14; -30; -26; -25
10; 6; 2; -2
-13; -3; 5; -16
:
10; 6; 2
-13; -3; 5

-7; -2; -4; -15; -19
12; 0; 15; -4; 32
3; 3; 7; -8; -15
-1; 8; 17; -2; 4
12; 11; -3; -12; -1
:
12; 0; 15
3; 3; 7

-13; -6; -5; 15
-13; -3; 14; -15
-13; -10; -9; 15
-21; -17; -13; 28
:
-13; -3; 14
-13; -10; -9

13; 0; 12; 6
13; 25; 12; 29
13; 18; 12; 34
13; 18; 12; 6
13; -3; 12; 6
:
13; 25; 12
13; 18; 12

17; -11; 15
-6; 29; -7
4; 0; 3
-11; 24; 9
:
-6; 29; -7
4; 0; 3

-4; -4; -1; -2
5; -30; -4; 21
-22; 10; -16; -16
:
5; -30; -4
-22; 10; -16

11; 12; -11
-1; -19; 2
24; -20; -28
-31; 13; 32
:
-1; -19; 2
24; -20; -28

-2; 1; 7; -26
-30; -2; -5; 7
30; -13; -8; -5
7; -21; -7; -11
1; 3; 4; 0
:
-30; -2; -5
30; -13; -8
---
5; 12; -6; -31
-7; -8; -8; 20
1; 3; 15; -8
21; -2; 0; 9
:
5; 12
-7; -8

11; -27; 21
16; -9; 8
9; 0; 17
0; 18; 30
:
11; -27
16; -9

-34; -10; 7
-4; 9; -5
-32; -15; -12
:
-34; -10
-4; 9

-19; 15; -20; -17
-3; 12; 18; -27
-8; -24; 18; -20
25; 10; -1; 28
:
-19; 15
-3; 12

22; -11; 8; 13; 25
4; 8; -30; -17; -14
5; -4; -28; 8; -25
11; -5; -14; 26; -22
-6; -25; 5; -6; 28
:
22; -11
4; 8

-28; 19; -38
23; -22; 31
-27; 30; -12
7; 12; 27
:
-28; 19
23; -22

-29; 34; -5
-20; -12; 11
-25; 19; 0
:
-29; 34
-20; -12
---
15; 33; -23; -21; 0; 14; 21; -11; -10; -15; 5; -10
-1; 16; 29; 6; 21; -7; -17; -13; -16; 2; -22; 19
-14; 13; 1; -20; 2; -4; 21; -2; 19; 13; 31; -10
:
-14; 13; 1; -20; 2; -4; 21; -2; 19; 13; 31; -10
15; 33; -23; -21; 0; 14; 21; -11; -10; -15; 5; -10
-1; 16; 29; 6; 21; -7; -17; -13; -16; 2; -22; 19

-32; -30
7; 22
:
7; 22
-32; -30

-16; -3; -31; 10; -9; -10; 22; -8; 6; -15; 6; 2; 14; -18; 8; -14
8; -12; -37; 8; -7; 1; 0; -14; 10; -10; 15; -2; 13; -7; -4; -30
15; -4; 17; -4; 15; 17; -20; -23; 17; 13; -3; 3; 6; -1; 10; -6
-16; -3; -31; 11; -8; -9; 23; -7; 6; -13; 7; 5; 14; -18; 8; -13
-3; -8; 17; -13; 3; 22; 20; 26; 11; -4; -6; 11; 5; -29; -2; -1
5; -4; -5; -5; -9; 1; 25; 25; 11; -7; -6; 5; 17; -26; -19; 12
:
5; -4; -5; -5; -9; 1; 25; 25; 11; -7; -6; 5; 17; -26; -19; 12
-16; -3; -31; 10; -9; -10; 22; -8; 6; -15; 6; 2; 14; -18; 8; -14
8; -12; -37; 8; -7; 1; 0; -14; 10; -10; 15; -2; 13; -7; -4; -30
15; -4; 17; -4; 15; 17; -20; -23; 17; 13; -3; 3; 6; -1; 10; -6
-16; -3; -31; 11; -8; -9; 23; -7; 6; -13; 7; 5; 14; -18; 8; -13
-3; -8; 17; -13; 3; 22; 20; 26; 11; -4; -6; 11; 5; -29; -2; -1

-14; -9; -9; 1; -6
7; -3; -1; -9; 12
8; 18; 11; 22; -7
14; 6; 6; -3; 0
1; -4; 14; -3; -16
18; 16; -14; -2; 33
18; 9; 1; -10; 7
-18; -20; -12; -11; 3
12; 24; 16; 25; -14
-9; -9; -8; -3; 4
:
-9; -9; -8; -3; 4
-14; -9; -9; 1; -6
7; -3; -1; -9; 12
8; 18; 11; 22; -7
14; 6; 6; -3; 0
1; -4; 14; -3; -16
18; 16; -14; -2; 33
18; 9; 1; -10; 7
-18; -20; -12; -11; 3
12; 24; 16; 25; -14

-21; -11; 5
7; -12; 16
-12; -28; 5
-1; -13; 3
4; -21; -9
12; 15; 1
-7; 12; -11
11; 12; -9
13; 7; 4
-2; -4; 3
-4; -7; -3
:
-4; -7; -3
-21; -11; 5
7; -12; 16
-12; -28; 5
-1; -13; 3
4; -21; -9
12; 15; 1
-7; 12; -11
11; 12; -9
13; 7; 4
-2; -4; 3

31; 3; -31; 34; 26
-19; -31; -24; -23; 28
16; -22; -2; 31; 28
30; -26; -10; 18; -31
-11; -35; -4; -1; 20
-17; 29; -5; 30; -3
31; -26; 21; 4; -15
19; -16; -14; 23; 21
2; 5; -2; 35; -35
-25; -13; -8; -32; -6
:
-25; -13; -8; -32; -6
31; 3; -31; 34; 26
-19; -31; -24; -23; 28
16; -22; -2; 31; 28
30; -26; -10; 18; -31
-11; -35; -4; -1; 20
-17; 29; -5; 30; -3
31; -26; 21; 4; -15
19; -16; -14; 23; 21
2; 5; -2; 35; -35

-17; 39; -11; 3; 7; -3; -7; -8
-18; -3; -19; -20; 22; 4; 14; -12
-5; -8; -16; -22; 31; 13; 12; -6
9; -1; -11; 24; -35; 17; 1; 1
38; -9; 2; 2; 11; -9; 12; 11
:
38; -9; 2; 2; 11; -9; 12; 11
-17; 39; -11; 3; 7; -3; -7; -8
-18; -3; -19; -20; 22; 4; 14; -12
-5; -8; -16; -22; 31; 13; 12; -6
9; -1; -11; 24; -35; 17; 1; 1

-19; 16; 19; -11; 1; 2
-22; -5; 20; 22; -2; -27
-16; 32; -10; 9; -18; 17
-21; 5; 32; -5; -18; -2
-17; 28; -8; -1; 1; 16
-16; 34; -22; -3; 10; -4
-16; 34; -20; -1; 4; 6
-22; -5; 24; 21; -12; -27
-20; 5; 32; -6; -18; -2
-17; 31; -22; -1; 11; -9
:
-17; 31; -22; -1; 11; -9
-19; 16; 19; -11; 1; 2
-22; -5; 20; 22; -2; -27
-16; 32; -10; 9; -18; 17
-21; 5; 32; -5; -18; -2
-17; 28; -8; -1; 1; 16
-16; 34; -22; -3; 10; -4
-16; 34; -20; -1; 4; 6
-22; -5; 24; 21; -12; -27
-20; 5; 32; -6; -18; -2
---
-15; 4; 37; 19; 6
15; -23; 8; 13; 9
9; 1; 1; 20; -18
-12; 1; 23; -24; -15
-4; 0; -4; 9; -16
:
-15; -23; 1; -24; -16

0; 23; -10
9; -9; 1
2; 30; -12
:
0; -9; -12

27; 18; -15
20; -29; 11
-29; -8; 11
:
27; -29; 11

4; 33; 37; 21; 10
-29; -30; -19; 0; -3
6; -31; 34; -26; 17
:
4; -30; 34

24; 8
29; 33
-2; -33
:
24; 33

-32; 3
8; -17
:
-32; -17

-7; 17; -4; -13
1; -3; -4; -8
1; -3; -4; -12
1; -39; -4; -8
11; -3; 24; 3
:
-7; -3; -4; -8

12; -24; 38; -34
-8; -5; -4; 23
:
12; -5
